Here is a tiny trained network, its code and every weight. The questions are about switching its units off for an input and a class, where a switched-off unit gives its printed mean instead of its output.

import numpy as np


def w(rows, s, z=0):
    codes = np.array(rows[::2]) - 128.0
    scale = np.full(codes.shape[1], s)
    scale[-1] = z or s
    return codes * scale


def norm(h):
    return h / np.sqrt((h * h).mean(-1, keepdims=True) + 1e-5)


def f(y):
    return y / 2 * (1 + np.tanh(0.7978845608 * (y + 0.044715 * y**3)))


def log_softmax(a):
    a = a - a.max(-1, keepdims=True)
    return a - np.log(np.exp(a).sum(-1, keepdims=True))


def net(x, mask):
    res = np.array(x, float).reshape(1, 6) / 4 @ E
    u = 0
    for l in range(3):
        y = f(norm(res) @ A[l][:, :-1].T + A[l][:, -1])
        res = res + np.where(mask[u : u + 5], y, B[l][:, -1]) @ B[l][:, :-1]
        u += 5
    return log_softmax(norm(res)[-1] @ U[:, :-1].T + U[:, -1])


A, B = {}, {}
E = w([
[28,214,140,30],'x0',
[112,84,147,223],'x1',
[57,135,51,132],'x2',
[203,201,1,171],'x3',
[154,123,74,27],'x4',
[157,206,121,87],'x5',
],0.0095)
A[0] = w([
[102,83,192,183,13],'L0N1',
[181,4,141,113,100],'L0N2',
[195,97,57,186,59],'L0N3',
[102,86,102,197,128],'L0N4',
[71,109,213,120,1],'L0N5',
],0.014,0.0039)
B[0] = w([
[114,112,128,169,202],'L0N1',
[64,253,144,102,243],'L0N2',
[93,167,126,202,254],'L0N3',
[109,77,188,165,222],'L0N4',
[99,109,135,210,210],'L0N5',
],0.012,0.0053)
A[1] = w([
[239,172,152,121,253],'L1N1',
[87,101,245,186,236],'L1N2',
[98,213,66,129,123],'L1N3',
[133,208,152,68,27],'L1N4',
[148,139,126,241,228],'L1N5',
],0.012,0.0031)
B[1] = w([
[63,120,254,148,164],'L1N1',
[48,196,72,191,249],'L1N2',
[27,176,115,91,181],'L1N3',
[180,89,169,29,161],'L1N4',
[185,99,228,170,223],'L1N5',
],0.0084,0.011)
A[2] = w([
[247,131,147,190,4],'L2N1',
[225,196,84,179,195],'L2N2',
[131,116,162,152,203],'L2N3',
[139,220,143,227,220],'L2N4',
[115,93,78,50,69],'L2N5',
],0.013,0.0028)
B[2] = w([
[112,151,86,192,144],'L2N1',
[18,164,173,254,153],'L2N2',
[106,173,185,88,156],'L2N3',
[36,23,176,27,248],'L2N4',
[175,102,39,220,144],'L2N5',
],0.009,0.013)
U = w([
[250,88,177,49,2],'0',
[66,105,177,242,249],'1',
[125,209,55,39,145],'2',
],0.014,0.0045)

Each question gives the input, the list of numbers given to net, and the class t.
The units are the neurons (one row each of A and B). Each row of codes is followed by its name. A weight is (code - 128) times the scale printed after its matrix; where a second scale follows, it is the last column's (A, B and U).
mask holds one flag per neuron, layer by layer. A switched-off neuron (its flag False) gives its mean, the last column of its row in B, instead of its output. The means were averaged over made-up inputs and are rounded, as every weight is.
A unit's drop is (log p(t) with every unit on - log p(t) with that unit switched off) / (log p(t) with every unit on - log p(t) with every unit switched off).
The circuit of an input: a set's keep is (log p(t) with only the set's units on - log p(t) with every unit switched off) / (log p(t) with every unit on - log p(t) with every unit switched off). Starting from the 12 units with the biggest drops (on a tie, the unit counted first), units are removed one at a time, each time the one whose removal leaves the highest keep (on an exact tie, the one counted first), for as long as the keep stays at least 0.8.
circuit, biggest first: the units of the circuit, biggest drop first
k most important neurons: the k neurons with the biggest drops, biggest first
top k neurons in layer l: the k neurons of layer l with the biggest drops, biggest first
drop of u: that unit's drop, to one decimal
input [-2,-5,-8,1,7,5], class 0: circuit, biggest first	(L1N2)
input [4,0,-5,2,4,5], class 0: circuit, biggest first	(L1N2, L1N4)
input [-4,-4,-1,-1,-1,-3], class 2: circuit, biggest first	(L0N2, L0N5)
input [2,8,-7,2,6,3], class 2: circuit, biggest first	(L0N4, L0N5, L1N4)
input [2,0,1,6,1,2], class 2: circuit, biggest first	(L0N5, L0N4)
input [-7,-5,-6,-7,1,5], class 2: circuit, biggest first	(L0N2, L1N5, L0N4)
input [3,-1,-7,4,5,-2], class 0: 2 most important neurons	(L1N2, L0N2)
input [-1,-5,-4,-4,3,0], class 2: 3 most important neurons	(L0N2, L1N5, L2N4)
input [2,-5,-6,6,-2,6], class 0: 4 most important neurons	(L1N1, L1N2, L0N2, L1N4)
input [0,-6,2,-5,4,-1], class 2: 2 most important neurons	(L1N5, L2N4)
input [7,-5,-5,0,-5,0], class 2: top 2 neurons in layer 0	(L0N4, L0N3)
input [1,-2,-4,-6,8,5], class 0: top 3 neurons in layer 1	(L1N2, L1N3, L1N4)
input [-3,-8,3,1,-5,4], class 0: top 3 neurons in layer 1	(L1N2, L1N1, L1N4)
input [-6,2,0,-4,6,3], class 2: most important neuron	(L0N2)
input [4,-1,4,0,3,-1], class 2: drop of L0N1	0.0
input [6,-4,4,4,-8,-3], class 2: drop of L0N3	0.1
input [2,-6,6,-2,3,-8], class 2: drop of L1N5	0.2
input [3,6,6,1,1,5], class 2: drop of L0N5	0.1
